Below are the code and all the weights of a small trained network. Each question names an input and a class and asks about switching units off, where a switched-off unit gives its printed mean instead of its output.

import numpy as np


def w(rows, s, z=0):
    codes = np.array(rows[::2]) - 128.0
    scale = np.full(codes.shape[1], s)
    scale[-1] = z or s
    return codes * scale


def f(y):
    return y / 2 * (1 + np.tanh(0.7978845608 * (y + 0.044715 * y**3)))


def log_softmax(a):
    a = a - a.max(-1, keepdims=True)
    return a - np.log(np.exp(a).sum(-1, keepdims=True))


def net(x, mask):
    res = np.array(x, float).reshape(1, 6) / 4 @ E
    y = f(res @ A[0][:, :-1].T + A[0][:, -1])
    res = res + np.where(mask, y, B[0][:, -1]) @ B[0][:, :-1]
    return log_softmax(res[-1] @ U[:, :-1].T + U[:, -1])


A, B = {}, {}
E = w([
[119,164,251,110,107,123,104],'x0',
[7,118,130,130,170,73,180],'x1',
[197,63,123,131,77,175,123],'x2',
[99,111,170,114,37,181,119],'x3',
[115,65,71,97,164,205,77],'x4',
[142,135,85,46,60,70,159],'x5',
],0.011)
A[0] = w([
[246,120,138,159,90,64,163,254],'n0',
[103,142,166,111,67,124,177,83],'n1',
[81,227,164,157,156,56,130,86],'n2',
[48,106,161,113,198,187,96,156],'n3',
[118,101,113,97,64,144,139,126],'n4',
[164,125,178,115,29,140,81,201],'n5',
[141,94,58,145,148,167,138,196],'n6',
[81,73,184,157,194,187,167,113],'n7',
[136,58,36,130,166,210,91,244],'n8',
[101,209,207,180,160,180,143,216],'n9',
],0.012,0.0063)
B[0] = w([
[109,110,136,198,152,217,223,224],'n0',
[58,108,175,45,98,115,71,171],'n1',
[212,89,167,220,96,230,179,213],'n2',
[123,71,92,132,178,129,167,204],'n3',
[108,127,235,90,95,121,105,164],'n4',
[102,68,149,149,83,132,117,214],'n5',
[140,58,108,202,95,116,118,200],'n6',
[142,139,31,183,172,41,119,191],'n7',
[171,2,153,197,98,110,44,251],'n8',
[169,16,103,196,67,58,79,222],'n9',
],0.0085,0.016)
U = w([
[93,231,143,88,131,123,177,51],'0',
[161,142,114,132,203,151,226,138],'1',
[195,91,181,139,46,209,129,198],'2',
[90,215,146,83,126,117,99,41],'3',
[41,122,180,7,111,109,162,75],'4',
[124,233,123,71,171,124,140,1],'5',
[96,89,82,161,218,36,99,164],'6',
],0.011,0.0057)

Each question gives the input, the list of numbers given to net, and the class t.
The units are the neurons (one row each of A and B). Each row of codes is followed by its name. A weight is (code - 128) times the scale printed after its matrix; where a second scale follows, it is the last column's (A, B and U).
mask holds one flag per neuron, in row order. A switched-off neuron (its flag False) gives its mean, the last column of its row in B, instead of its output. The means were averaged over made-up inputs and are rounded, as every weight is.
A unit's drop is (log p(t) with every unit on - log p(t) with that unit switched off) / (log p(t) with every unit on - log p(t) with every unit switched off).
The circuit of an input: a set's keep is (log p(t) with only the set's units on - log p(t) with every unit switched off) / (log p(t) with every unit on - log p(t) with every unit switched off). Starting from all 10 units, units are removed one at a time, each time the one whose removal leaves the highest keep (on an exact tie, the one counted first), for as long as the keep stays at least 0.8.
circuit, biggest first: the units of the circuit, biggest drop first
unit that matters most: the unit with the biggest drop
k most important neurons: the k neurons with the biggest drops, biggest first
drop of u: that unit's drop, to one decimal
input [-3,-1,1,7,1,-7], class 6: circuit, biggest first : (n7, n2)
input [7,2,8,4,6,-8], class 6: circuit, biggest first : (n7)
input [8,7,4,-6,5,6], class 4: circuit, biggest first : (n8, n9)
input [-5,-2,-2,-4,-7,-2], class 1: circuit, biggest first : (n8, n0)
input [2,3,-7,1,5,5], class 4: circuit, biggest first : (n8, n9)
input [6,-6,-7,1,3,-5], class 6: 2 most important neurons : (n3, n0)
input [5,-2,-5,-7,-2,-7], class 2: 2 most important neurons : (n2, n9)
input [-6,4,6,3,-2,-4], class 6: 2 most important neurons : (n2, n7)
input [-5,-5,-2,-3,5,-3], class 6: 2 most important neurons : (n2, n0)
input [-7,-4,-8,-5,-4,-6], class 2: 2 most important neurons : (n2, n7)
input [0,-3,-2,8,-4,5], class 4: drop of n1 : 0.2
input [-3,6,6,0,1,0], class 6: drop of n2 : 0.5
input [7,6,-6,6,8,5], class 4: drop of n8 : 0.1
input [-2,3,1,-6,-4,0], class 1: unit that matters most : n8
input [7,6,-7,0,-7,-4], class 2: drop of n2 : 5.4
